Below are the code and all the weights of a small trained network. Each question names an input and a class and asks about switching units off, where a switched-off unit gives its printed mean instead of its output.

import numpy as np


def w(rows, s, z=0):
    codes = np.array(rows[::2]) - 128.0
    scale = np.full(codes.shape[1], s)
    scale[-1] = z or s
    return codes * scale


def norm(h):
    return h / np.sqrt((h * h).mean(-1, keepdims=True) + 1e-5)


def f(y):
    return y / 2 * (1 + np.tanh(0.7978845608 * (y + 0.044715 * y**3)))


def log_softmax(a):
    a = a - a.max(-1, keepdims=True)
    return a - np.log(np.exp(a).sum(-1, keepdims=True))


def net(x, mask):
    res = np.array(x, float).reshape(1, 5) / 4 @ E
    u = 0
    for l in range(3):
        y = f(norm(res) @ A[l][:, :-1].T + A[l][:, -1])
        res = res + np.where(mask[u : u + 11], y, B[l][:, -1]) @ B[l][:, :-1]
        u += 11
    return log_softmax(norm(res)[-1] @ U[:, :-1].T + U[:, -1])


A, B = {}, {}
E = w([
[141,196,253,182,123],'x0',
[148,147,79,160,106],'x1',
[227,20,165,200,46],'x2',
[163,138,114,70,143],'x3',
[82,141,139,52,38],'x4',
],0.0068)
A[0] = w([
[57,64,105,131,114,2],'0.n1',
[122,98,156,58,15,138],'0.n2',
[91,151,148,68,10,51],'0.n3',
[211,87,141,175,239,72],'0.n4',
[186,207,180,149,118,96],'0.n5',
[105,104,138,117,114,23],'0.n6',
[73,112,134,89,159,29],'0.n7',
[98,10,111,119,121,177],'0.n8',
[107,171,199,84,91,101],'0.n9',
[245,77,194,115,95,94],'0.n10',
[124,106,136,175,128,140],'0.n11',
],0.011,0.0026)
B[0] = w([
[171,119,113,76,170,136],'0.n1',
[99,40,70,223,153,218],'0.n2',
[108,74,97,236,244,208],'0.n3',
[30,28,82,212,184,233],'0.n4',
[218,154,163,114,225,211],'0.n5',
[154,131,73,146,136,113],'0.n6',
[104,170,117,111,93,152],'0.n7',
[198,164,115,57,74,199],'0.n8',
[114,136,172,180,126,205],'0.n9',
[130,138,140,146,6,255],'0.n10',
[96,56,170,88,83,156],'0.n11',
],0.012,0.0054)
A[1] = w([
[156,147,35,84,61,156],'1.n1',
[76,230,99,134,140,125],'1.n2',
[225,175,208,140,187,153],'1.n3',
[35,227,108,94,234,190],'1.n4',
[110,84,197,90,66,177],'1.n5',
[117,1,56,58,183,141],'1.n6',
[165,118,137,106,109,101],'1.n7',
[121,116,3,40,123,66],'1.n8',
[190,145,30,107,151,146],'1.n9',
[119,142,122,148,81,207],'1.n10',
[128,157,160,168,143,5],'1.n11',
],0.0099,0.0025)
B[1] = w([
[144,183,158,78,139,165],'1.n1',
[191,80,108,146,53,174],'1.n2',
[112,179,160,71,127,179],'1.n3',
[136,37,70,104,9,254],'1.n4',
[147,194,71,81,109,146],'1.n5',
[82,179,167,187,190,204],'1.n6',
[172,105,144,108,143,122],'1.n7',
[150,135,240,176,160,184],'1.n8',
[157,130,181,122,133,159],'1.n9',
[131,161,120,66,113,147],'1.n10',
[171,160,125,108,168,137],'1.n11',
],0.012,0.0086)
A[2] = w([
[150,127,93,119,25,124],'2.n1',
[118,133,130,66,125,97],'2.n2',
[142,147,119,238,102,163],'2.n3',
[84,83,150,137,83,156],'2.n4',
[198,220,251,152,167,154],'2.n5',
[107,100,53,191,161,99],'2.n6',
[153,133,144,91,154,57],'2.n7',
[108,171,122,121,108,8],'2.n8',
[72,110,160,57,132,57],'2.n9',
[73,96,68,123,181,136],'2.n10',
[24,138,135,155,127,5],'2.n11',
],0.012,0.0016)
B[2] = w([
[102,69,80,50,69,253],'2.n1',
[133,124,122,155,115,128],'2.n2',
[97,148,100,11,137,241],'2.n3',
[215,183,56,119,162,216],'2.n4',
[212,189,228,104,150,246],'2.n5',
[48,190,146,118,159,222],'2.n6',
[131,104,168,184,97,127],'2.n7',
[152,53,148,147,164,115],'2.n8',
[170,156,137,192,112,125],'2.n9',
[101,128,124,235,138,171],'2.n10',
[165,133,102,195,183,162],'2.n11',
],0.011,0.0075)
U = w([
[116,82,42,60,2,254],'0',
[19,121,59,199,177,24],'1',
[167,168,194,101,117,108],'2',
],0.0088,0.00091)

Each question gives the input, the list of numbers given to net, and the class t.
The units are the neurons (one row each of A and B). Each row of codes is followed by its name. A weight is (code - 128) times the scale printed after its matrix; where a second scale follows, it is the last column's (A, B and U).
mask holds one flag per neuron, layer by layer. A switched-off neuron (its flag False) gives its mean, the last column of its row in B, instead of its output. The means were averaged over made-up inputs and are rounded, as every weight is.
A unit's drop is (log p(t) with every unit on - log p(t) with that unit switched off) / (log p(t) with every unit on - log p(t) with every unit switched off).
The circuit of an input: a set's keep is (log p(t) with only the set's units on - log p(t) with every unit switched off) / (log p(t) with every unit on - log p(t) with every unit switched off). Starting from the 12 units with the biggest drops (on a tie, the unit counted first), units are removed one at a time, each time the one whose removal leaves the highest keep (on an exact tie, the one counted first), for as long as the keep stays at least 0.8.
units of the circuit, in order: the units of the circuit, biggest drop first
most important unit: the unit with the biggest drop
k most important neurons: the k neurons with the biggest drops, biggest first
top k neurons in layer l: the k neurons of layer l with the biggest drops, biggest first
drop of u: that unit's drop, to one decimal
input [-5,-8,-7,-4,-7], class 0: most important unit : 1.n4
input [4,0,4,-2,-4], class 0: top 4 neurons in layer 0 : (0.n10; 0.n3; 0.n2; 0.n4)
input [6,4,-4,-4,6], class 1: 2 most important neurons : (0.n3; 0.n10)
input [2,-3,2,5,3], class 1: 2 most important neurons : (0.n2; 0.n3)
input [1,-1,-5,2,-5], class 0: top 2 neurons in layer 1 : (1.n4; 1.n2)
input [4,-1,6,-5,-6], class 0: 3 most important neurons : (0.n10; 0.n3; 0.n2)
input [3,5,2,5,1], class 2: 3 most important neurons : (0.n5; 1.n4; 2.n5)
input [-3,-7,5,7,7], class 1: 3 most important neurons : (0.n2; 0.n3; 1.n4)
input [4,-6,3,-1,4], class 1: 3 most important neurons : (0.n3; 0.n2; 1.n4)
input [-4,4,5,-7,7], class 1: 2 most important neurons : (0.n2; 0.n3)
input [-8,-7,-4,-5,8], class 1: 3 most important neurons : (0.n3; 0.n2; 0.n10)
input [7,-6,-8,-4,2], class 0: drop of 1.n4 : 1.5
input [-2,0,1,-5,8], class 1: drop of 2.n3 : 0.0
input [7,0,-3,5,8], class 1: units of the circuit, in order : (0.n3)
input [5,1,-7,0,-4], class 0: drop of 1.n4 : 1.0
input [-8,-3,-4,0,-4], class 2: drop of 1.n8 : 0.1
